Here is a tiny trained network, its code and every weight. The questions are about switching its units off for an input and a class, where a switched-off unit gives its printed mean instead of its output.

import numpy as np


def w(rows, s, z=0):
    codes = np.array(rows[::2]) - 128.0
    scale = np.full(codes.shape[1], s)
    scale[-1] = z or s
    return codes * scale


def norm(h):
    return h / np.sqrt((h * h).mean(-1, keepdims=True) + 1e-5)


def f(y):
    return np.maximum(y, 0)


def log_softmax(a):
    a = a - a.max(-1, keepdims=True)
    return a - np.log(np.exp(a).sum(-1, keepdims=True))


def net(x, mask):
    res = np.array(x, float).reshape(1, 7) / 4 @ E
    u = 0
    for l in range(2):
        y = f(norm(res) @ A[l][:, :-1].T + A[l][:, -1])
        res = res + np.where(mask[u : u + 9], y, B[l][:, -1]) @ B[l][:, :-1]
        u += 9
    return log_softmax(norm(res)[-1] @ U[:, :-1].T + U[:, -1])


A, B = {}, {}
E = w([
[128,133,71,150,93,80,198,77,102],'x0',
[70,126,153,175,95,80,200,161,146],'x1',
[100,106,125,71,82,88,173,181,124],'x2',
[181,163,97,128,160,109,140,100,67],'x3',
[98,162,4,171,138,70,53,111,117],'x4',
[130,135,82,153,51,154,102,86,196],'x5',
[55,183,141,202,195,156,109,137,144],'x6',
],0.013)
A[0] = w([
[134,123,30,64,158,147,124,77,110,37],'L0N1',
[186,111,152,98,128,203,89,82,142,140],'L0N2',
[183,116,164,155,158,121,64,127,131,21],'L0N3',
[38,144,125,206,87,156,104,138,176,81],'L0N4',
[119,112,129,114,150,148,184,87,124,53],'L0N5',
[78,105,161,133,142,102,143,156,112,76],'L0N6',
[162,195,67,251,164,125,134,88,113,255],'L0N7',
[77,103,148,211,108,152,119,117,148,119],'L0N8',
[184,86,103,139,41,121,168,81,144,39],'L0N9',
],0.02,0.0034)
B[0] = w([
[135,197,100,140,35,60,85,46,164,195],'L0N1',
[205,113,195,132,214,246,39,91,159,221],'L0N2',
[134,21,85,173,70,242,138,116,85,171],'L0N3',
[23,99,88,204,128,64,93,13,178,211],'L0N4',
[79,58,132,110,174,101,142,136,40,151],'L0N5',
[198,254,136,32,201,70,88,154,127,172],'L0N6',
[32,242,84,232,200,91,94,125,53,251],'L0N7',
[40,175,131,84,213,77,111,76,208,186],'L0N8',
[248,221,86,43,41,62,195,134,187,203],'L0N9',
],0.013,0.016)
A[1] = w([
[116,128,56,135,6,54,216,120,115,32],'L1N1',
[56,141,97,186,105,123,74,186,131,18],'L1N2',
[70,174,43,164,77,162,99,159,108,107],'L1N3',
[137,139,105,176,181,143,172,50,86,50],'L1N4',
[60,86,113,36,85,103,76,141,208,251],'L1N5',
[26,165,126,204,149,118,125,78,225,200],'L1N6',
[184,123,81,125,125,111,96,101,31,101],'L1N7',
[15,150,108,208,155,111,89,143,134,127],'L1N8',
[157,127,230,99,179,171,215,114,138,134],'L1N9',
],0.019,0.0021)
B[1] = w([
[80,1,65,95,132,121,132,135,124,182],'L1N1',
[123,152,184,139,144,119,76,94,147,172],'L1N2',
[82,155,160,159,162,129,174,100,137,180],'L1N3',
[73,126,125,159,90,83,73,129,173,178],'L1N4',
[155,166,96,179,185,126,129,96,66,171],'L1N5',
[120,170,106,187,90,89,115,118,56,253],'L1N6',
[123,169,59,147,144,140,158,109,90,168],'L1N7',
[152,187,121,168,159,150,104,98,74,230],'L1N8',
[66,151,158,153,125,62,158,181,107,173],'L1N9',
],0.023,0.024)
U = w([
[117,162,236,75,148,80,189,217,121,155],'0',
[124,53,34,52,67,67,206,121,130,157],'1',
[254,120,91,79,57,222,99,58,203,108],'2',
[97,193,99,204,137,109,91,57,88,213],'3',
[85,123,137,124,69,179,183,148,231,3],'4',
[115,12,240,136,179,236,110,182,99,10],'5',
],0.014,0.005)

Each question gives the input, the list of numbers given to net, and the class t.
The units are the neurons (one row each of A and B). Each row of codes is followed by its name. A weight is (code - 128) times the scale printed after its matrix; where a second scale follows, it is the last column's (A, B and U).
mask holds one flag per neuron, layer by layer. A switched-off neuron (its flag False) gives its mean, the last column of its row in B, instead of its output. The means were averaged over made-up inputs and are rounded, as every weight is.
A unit's drop is (log p(t) with every unit on - log p(t) with that unit switched off) / (log p(t) with every unit on - log p(t) with every unit switched off).
most important unit: the unit with the biggest drop
top k neurons: the k neurons with the biggest drops, biggest first
k most important neurons of layer l: the k neurons of layer l with the biggest drops, biggest first
drop when u is switched off: that unit's drop, to one decimal
input [3,2,2,8,5,-1,-5], class 1: top 2 neurons	(L1N1; L0N9)
input [7,-1,1,7,-5,-5,-1], class 1: most important unit	L0N2
input [-3,3,-2,0,0,-7,-5], class 0: 2 most important neurons of layer 1	(L1N6; L1N8)
input [-7,-4,5,-5,-6,-1,-4], class 5: top 3 neurons	(L0N2; L0N9; L1N6)
input [-7,1,-6,-2,-2,0,-1], class 5: top 3 neurons	(L0N2; L0N7; L0N3)
input [-4,0,0,8,-3,2,0], class 5: top 2 neurons	(L0N2; L1N6)
input [6,-6,1,-1,-7,8,1], class 2: top 2 neurons	(L0N2; L0N9)
input [-3,-1,1,7,-8,8,-5], class 2: 2 most important neurons of layer 0	(L0N9; L0N2)
input [-5,-5,3,5,-8,-4,-8], class 0: 2 most important neurons of layer 1	(L1N9; L1N1)
input [2,-8,-4,-4,-8,1,7], class 5: top 2 neurons	(L0N2; L0N7)
input [0,5,-4,1,-8,7,-5], class 0: top 2 neurons	(L0N2; L1N9)
input [-5,-5,5,4,-5,2,-6], class 0: 2 most important neurons of layer 0	(L0N4; L0N1)
input [-7,-6,8,-8,-6,3,-3], class 5: drop when L0N9 is switched off	0.2
input [-2,-6,8,7,-1,5,-3], class 2: most important unit	L0N2
input [-3,1,5,-1,1,8,-5], class 1: drop when L1N1 is switched off	0.1
input [2,-8,-5,-8,-6,3,0], class 5: drop when L1N5 is switched off	0.0
